Below are the code and all the weights of a small trained network. Each question names an input and a target symbol and asks about switching units off, where a switched-off unit gives its printed mean instead of its output.

import numpy as np


def w(rows, s, z=0):
    codes = np.array(rows[::2]) - 128.0
    scale = np.full(codes.shape[1], s)
    scale[-1] = z or s
    return codes * scale


def f(y):
    return y / 2 * (1 + np.tanh(0.7978845608 * (y + 0.044715 * y**3)))


def softmax(a):
    e = np.exp(a - a.max(-1, keepdims=True))
    return e / e.sum(-1, keepdims=True)


def log_softmax(a):
    a = a - a.max(-1, keepdims=True)
    return a - np.log(np.exp(a).sum(-1, keepdims=True))


def net(x, mask):
    ids = ['γδηθλμσ'.index(c) for c in x.split()]
    T = len(ids)
    res = E[ids] + P[:T]
    r = res
    for j in range(3):
        rows = slice(2 * j, 2 * j + 2)
        q, k, v = (r @ M[0][rows].T for M in (Q, K, V))
        z = softmax(np.where(np.tri(T) > 0, q @ k.T / 2**0.5, -1e9)) @ v
        o = O[0][rows]
        res = res + np.where(mask[j], z, o[:, -1]) @ o[:, :-1]
    y = f(res @ A[0][:, :-1].T + A[0][:, -1])
    res = res + np.where(mask[3:15], y, B[0][:, -1]) @ B[0][:, :-1]
    return log_softmax(res[-1] @ U[:, :-1].T + U[:, -1])


Q, K, V, O, A, B = {}, {}, {}, {}, {}, {}
E = w([
[120,176,119,178],'γ',
[129,201,151,120],'δ',
[98,193,166,86],'η',
[93,125,109,189],'θ',
[107,238,89,250],'λ',
[57,34,158,107],'μ',
[239,195,208,45],'σ',
],0.015)
P = w([
[190,30,40,6],'0',
[56,192,86,157],'1',
[87,25,181,190],'2',
[13,254,72,173],'3',
[30,101,241,227],'4',
[54,170,43,136],'5',
],0.0081)
Q[0] = w([
[19,165,27,73],'head 1',
[181,133,15,64],'head 1',
[81,164,247,152],'head 2',
[116,154,34,64],'head 2',
[36,138,108,105],'head 3',
[64,191,47,77],'head 3',
],0.014)
K[0] = w([
[24,141,148,149],'head 1',
[63,212,251,146],'head 1',
[170,94,107,155],'head 2',
[86,157,181,146],'head 2',
[109,143,178,142],'head 3',
[147,193,182,142],'head 3',
],0.02)
V[0] = w([
[165,13,99,176],'head 1',
[43,15,89,23],'head 1',
[60,160,20,209],'head 2',
[5,171,178,129],'head 2',
[101,106,189,108],'head 3',
[235,136,156,127],'head 3',
],0.017)
O[0] = w([
[155,63,172,203,57],'head 1',
[79,49,139,65,189],'head 1',
[162,91,37,142,237],'head 2',
[102,125,116,4,159],'head 2',
[162,158,118,169,123],'head 3',
[171,136,218,88,2],'head 3',
],0.016,0.0074)
A[0] = w([
[137,143,216,221,52],'neuron 1',
[86,140,1,139,254],'neuron 2',
[12,68,89,95,147],'neuron 3',
[42,161,151,237,220],'neuron 4',
[68,189,54,64,65],'neuron 5',
[125,58,48,184,225],'neuron 6',
[172,225,126,92,91],'neuron 7',
[155,96,66,169,36],'neuron 8',
[139,185,113,200,225],'neuron 9',
[209,222,121,170,99],'neuron 10',
[104,114,80,170,37],'neuron 11',
[126,154,82,132,226],'neuron 12',
],0.0072,0.0059)
B[0] = w([
[64,138,78,185,143],'neuron 1',
[147,181,217,128,252],'neuron 2',
[125,163,99,120,219],'neuron 3',
[130,89,165,39,170],'neuron 4',
[88,86,131,239,209],'neuron 5',
[205,180,119,133,212],'neuron 6',
[100,34,184,94,173],'neuron 7',
[74,103,19,115,165],'neuron 8',
[190,100,195,137,181],'neuron 9',
[82,97,3,90,182],'neuron 10',
[73,115,91,156,160],'neuron 11',
[160,108,146,68,180],'neuron 12',
],0.013,0.035)
U = w([
[255,40,197,184,219],'γ',
[226,203,221,66,254],'δ',
[66,210,46,33,72],'η',
[138,31,51,249,72],'θ',
[222,124,101,50,53],'λ',
[160,49,116,34,161],'μ',
[124,79,149,191,32],'σ',
],0.0048,0.004)

Each question gives the input, a string of symbols that net reads in full, and the target symbol t.
The units are the heads (2 rows each of Q, K, V and O) and the neurons (one row each of A and B). Each row of codes is followed by its name. A weight is (code - 128) times the scale printed after its matrix; where a second scale follows, it is the last column's (O, A, B and U).
mask holds one flag per unit, heads first, then neurons. A switched-off unit (its flag False) gives its mean, the last column of its rows in O or B, instead of its output. The means were averaged over made-up inputs and are rounded, as every weight is.
A unit's drop is (log p(t) with every unit on - log p(t) with that unit switched off) / (log p(t) with every unit on - log p(t) with every unit switched off).
The circuit of an input: a set's keep is (log p(t) with only the set's units on - log p(t) with every unit switched off) / (log p(t) with every unit on - log p(t) with every unit switched off). Starting from the 12 units with the biggest drops (on a tie, the unit counted first), units are removed one at a time, each time the one whose removal leaves the highest keep (on an exact tie, the one counted first), for as long as the keep stays at least 0.8.
units of the circuit, in order: the units of the circuit, biggest drop first
most important unit: the unit with the biggest drop
top k neurons: the k neurons with the biggest drops, biggest first
input γ λ θ δ, target θ: units of the circuit, in order -> head 2; neuron 5
input σ δ η, target σ: units of the circuit, in order -> neuron 1; head 2
input γ γ λ, target γ: units of the circuit, in order -> head 2; neuron 4; neuron 9
input μ σ θ μ η, target μ: units of the circuit, in order -> head 1
input σ λ λ μ η θ, target η: top 3 neurons -> neuron 9; neuron 3; neuron 7
input η δ δ δ γ, target η: units of the circuit, in order -> head 1; neuron 9
input γ σ γ σ θ, target γ: top 2 neurons -> neuron 10; neuron 4
input θ λ δ, target θ: units of the circuit, in order -> head 1; neuron 2
input σ λ γ, target σ: units of the circuit, in order -> neuron 1; head 2; neuron 4
input δ γ μ, target δ: units of the circuit, in order -> head 2; neuron 5
input η θ λ, target η: top 3 neurons -> neuron 9; neuron 3; neuron 7
input λ σ μ λ μ, target λ: top 2 neurons -> neuron 5; neuron 8
input θ η γ η σ, target θ: units of the circuit, in order -> neuron 2; head 2
input μ θ μ η θ δ, target δ: top 4 neurons -> neuron 2; neuron 10; neuron 8; neuron 12
input γ λ σ θ γ, target γ: units of the circuit, in order -> neuron 10; head 1
input γ δ δ θ, target δ: most important unit -> neuron 2
input λ σ η, target λ: top 2 neurons -> neuron 5; neuron 10
input σ θ μ μ σ, target σ: top 3 neurons -> neuron 1; neuron 4; neuron 9
input γ λ δ μ δ, target γ: top 2 neurons -> neuron 10; neuron 3
input η λ μ θ δ μ, target η: units of the circuit, in order -> neuron 9
input μ η σ μ σ λ, target μ: top 2 neurons -> neuron 2; neuron 6
input μ μ η η γ, target μ: top 3 neurons -> neuron 5; neuron 2; neuron 4
input γ μ μ λ γ, target γ: units of the circuit, in order -> head 1; neuron 10
input η λ γ λ δ, target η: top 3 neurons -> neuron 9; neuron 3; neuron 7
input η σ δ μ η, target η: top 2 neurons -> neuron 2; neuron 9
input θ σ σ λ γ σ, target μ: top 2 neurons -> neuron 7; neuron 10
input μ μ μ μ δ, target μ: top 3 neurons -> neuron 5; neuron 2; neuron 4
input μ γ μ μ, target η: most important unit -> neuron 3
